Here is a tiny trained network, its code and every weight. The questions are about switching its units off for an input and a target symbol, where a switched-off unit gives its printed mean instead of its output.

import numpy as np


def w(rows, s, z=0):
    codes = np.array(rows[::2]) - 128.0
    scale = np.full(codes.shape[1], s)
    scale[-1] = z or s
    return codes * scale


def norm(h):
    return h / np.sqrt((h * h).mean(-1, keepdims=True) + 1e-5)


def f(y):
    return y / 2 * (1 + np.tanh(0.7978845608 * (y + 0.044715 * y**3)))


def softmax(a):
    e = np.exp(a - a.max(-1, keepdims=True))
    return e / e.sum(-1, keepdims=True)


def log_softmax(a):
    a = a - a.max(-1, keepdims=True)
    return a - np.log(np.exp(a).sum(-1, keepdims=True))


def net(x, mask):
    ids = ['αδξσφψ'.index(c) for c in x.split()]
    T = len(ids)
    res = E[ids] + P[:T]
    u = 0
    for l in range(2):
        q, k, v = (norm(res) @ M[l].T for M in (Q, K, V))
        z = softmax(np.where(np.tri(T) > 0, q @ k.T / 4**0.5, -1e9)) @ v
        res = res + np.where(mask[u], z, O[l][:, -1]) @ O[l][:, :-1]
        u += 1
        y = f(norm(res) @ A[l][:, :-1].T + A[l][:, -1])
        res = res + np.where(mask[u : u + 4], y, B[l][:, -1]) @ B[l][:, :-1]
        u += 4
    return log_softmax(norm(res)[-1] @ U[:, :-1].T + U[:, -1])


Q, K, V, O, A, B = {}, {}, {}, {}, {}, {}
E = w([
[77,156,121,133,200,89],'α',
[149,129,115,232,153,142],'δ',
[81,92,109,144,123,78],'ξ',
[98,105,58,119,87,111],'σ',
[109,133,83,106,119,46],'φ',
[126,114,3,112,99,68],'ψ',
],0.023)
P = w([
[145,81,210,177,9,126],'0',
[134,156,87,194,150,133],'1',
[142,213,101,202,197,138],'2',
[79,189,74,139,181,128],'3',
[67,173,71,110,181,131],'4',
[85,150,62,135,198,169],'5',
[62,159,80,73,200,113],'6',
[61,122,84,72,199,119],'7',
],0.011)
Q[0] = w([
[163,109,94,159,156,47],'L0H1',
[172,136,189,136,134,189],'L0H1',
[106,97,131,158,162,92],'L0H1',
[36,123,4,191,128,131],'L0H1',
],0.011)
K[0] = w([
[128,88,170,116,81,140],'L0H1',
[94,124,66,122,136,126],'L0H1',
[130,130,138,122,98,149],'L0H1',
[110,132,249,96,134,86],'L0H1',
],0.014)
V[0] = w([
[183,128,156,99,59,246],'L0H1',
[113,77,138,223,172,198],'L0H1',
[99,92,186,159,140,126],'L0H1',
[194,207,70,104,165,132],'L0H1',
],0.012)
O[0] = w([
[144,100,108,141,29,145,4],'L0H1',
[5,155,210,239,92,199,152],'L0H1',
[91,80,176,217,133,99,185],'L0H1',
[126,210,116,86,140,144,51],'L0H1',
],0.011,0.018)
A[0] = w([
[169,255,32,124,148,145,52],'L0N1',
[44,157,200,144,71,94,233],'L0N2',
[155,136,147,199,157,21,248],'L0N3',
[21,38,55,119,127,75,225],'L0N4',
],0.0084,0.0013)
B[0] = w([
[68,92,155,82,106,7,133],'L0N1',
[92,50,61,178,74,133,182],'L0N2',
[201,57,153,197,170,149,253],'L0N3',
[178,178,218,233,211,148,254],'L0N4',
],0.011,0.0093)
Q[1] = w([
[102,220,76,2,101,249],'L1H1',
[165,101,172,197,153,43],'L1H1',
[192,152,197,95,115,183],'L1H1',
[156,194,92,54,97,236],'L1H1',
],0.0074)
K[1] = w([
[116,164,17,201,255,118],'L1H1',
[83,142,120,120,57,158],'L1H1',
[77,217,35,204,175,147],'L1H1',
[93,196,83,178,196,241],'L1H1',
],0.0073)
V[1] = w([
[47,239,214,116,193,255],'L1H1',
[57,115,98,63,65,69],'L1H1',
[157,186,105,158,156,111],'L1H1',
[161,165,138,21,218,84],'L1H1',
],0.0089)
O[1] = w([
[52,84,135,144,157,240,81],'L1H1',
[90,161,16,233,61,57,1],'L1H1',
[155,113,158,117,174,142,141],'L1H1',
[172,88,24,186,255,136,25],'L1H1',
],0.0092,0.0084)
A[1] = w([
[221,154,104,217,58,138,150],'L1N1',
[87,47,70,214,129,129,2],'L1N2',
[109,37,165,143,103,135,47],'L1N3',
[157,168,107,254,171,87,148],'L1N4',
],0.0091,0.0047)
B[1] = w([
[30,166,156,10,218,116,133],'L1N1',
[96,35,220,154,136,95,136],'L1N2',
[130,36,93,214,175,100,150],'L1N3',
[86,138,84,104,38,10,254],'L1N4',
],0.011,0.0091)
U = w([
[100,151,99,120,105,189,136],'α',
[131,106,153,69,254,202,162],'δ',
[208,38,104,185,77,80,136],'ξ',
[236,73,90,81,171,166,64],'σ',
[208,173,193,71,134,156,3],'φ',
[133,184,72,162,162,126,166],'ψ',
],0.0083,0.0023)

Each question gives the input, a string of symbols that net reads in full, and the target symbol t.
The units are the heads (4 rows each of Q, K, V and O) and the neurons (one row each of A and B). Each row of codes is followed by its name. A weight is (code - 128) times the scale printed after its matrix; where a second scale follows, it is the last column's (O, A, B and U).
mask holds one flag per unit, layer by layer, with each layer's heads first. A switched-off unit (its flag False) gives its mean, the last column of its rows in O or B, instead of its output. The means were averaged over made-up inputs and are rounded, as every weight is.
A unit's drop is (log p(t) with every unit on - log p(t) with that unit switched off) / (log p(t) with every unit on - log p(t) with every unit switched off).
The circuit of an input: a set's keep is (log p(t) with only the set's units on - log p(t) with every unit switched off) / (log p(t) with every unit on - log p(t) with every unit switched off). Starting from all 10 units, units are removed one at a time, each time the one whose removal leaves the highest keep (on an exact tie, the one counted first), for as long as the keep stays at least 0.8.
units of the circuit, in order: the units of the circuit, biggest drop first
k most important neurons of layer l: the k neurons of layer l with the biggest drops, biggest first
drop of u: that unit's drop, to one decimal
input σ α σ α α ξ ψ, target φ: units of the circuit, in order : L0H1, L1H1, L0N4, L0N2
input σ δ ψ ξ σ σ, target φ: units of the circuit, in order : L0H1, L1H1, L0N4, L1N1
input σ α α, target φ: units of the circuit, in order : L0H1, L1H1, L0N2
input σ δ σ α ξ, target φ: units of the circuit, in order : L0H1, L1H1, L0N4, L1N1
input σ δ α σ, target φ: units of the circuit, in order : L0H1, L1H1, L0N4
input σ α α δ α σ δ, target φ: 2 most important neurons of layer 1 : L1N3, L1N1
input ψ α σ α σ, target ψ: most important neuron of layer 0 : L0N1
input σ α ψ α ξ, target φ: 3 most important neurons of layer 0 : L0N4, L0N2, L0N1
input δ ψ α ξ, target α: units of the circuit, in order : L0H1, L1H1
input ψ σ σ σ α α, target ψ: 2 most important neurons of layer 0 : L0N1, L0N3
input σ σ δ ξ α σ δ, target φ: 2 most important neurons of layer 1 : L1N1, L1N3
input σ α α α, target φ: 2 most important neurons of layer 0 : L0N4, L0N2
input ξ σ σ φ α, target ξ: drop of L1N4 : 0.1
input δ φ δ φ, target α: most important neuron of layer 0 : L0N3
input φ α δ ξ α σ φ, target σ: drop of L1N4 : 0.0
input φ α φ δ δ ψ, target σ: drop of L0N1 : -0.1
input δ α σ δ, target α: drop of L0H1 : 1.0
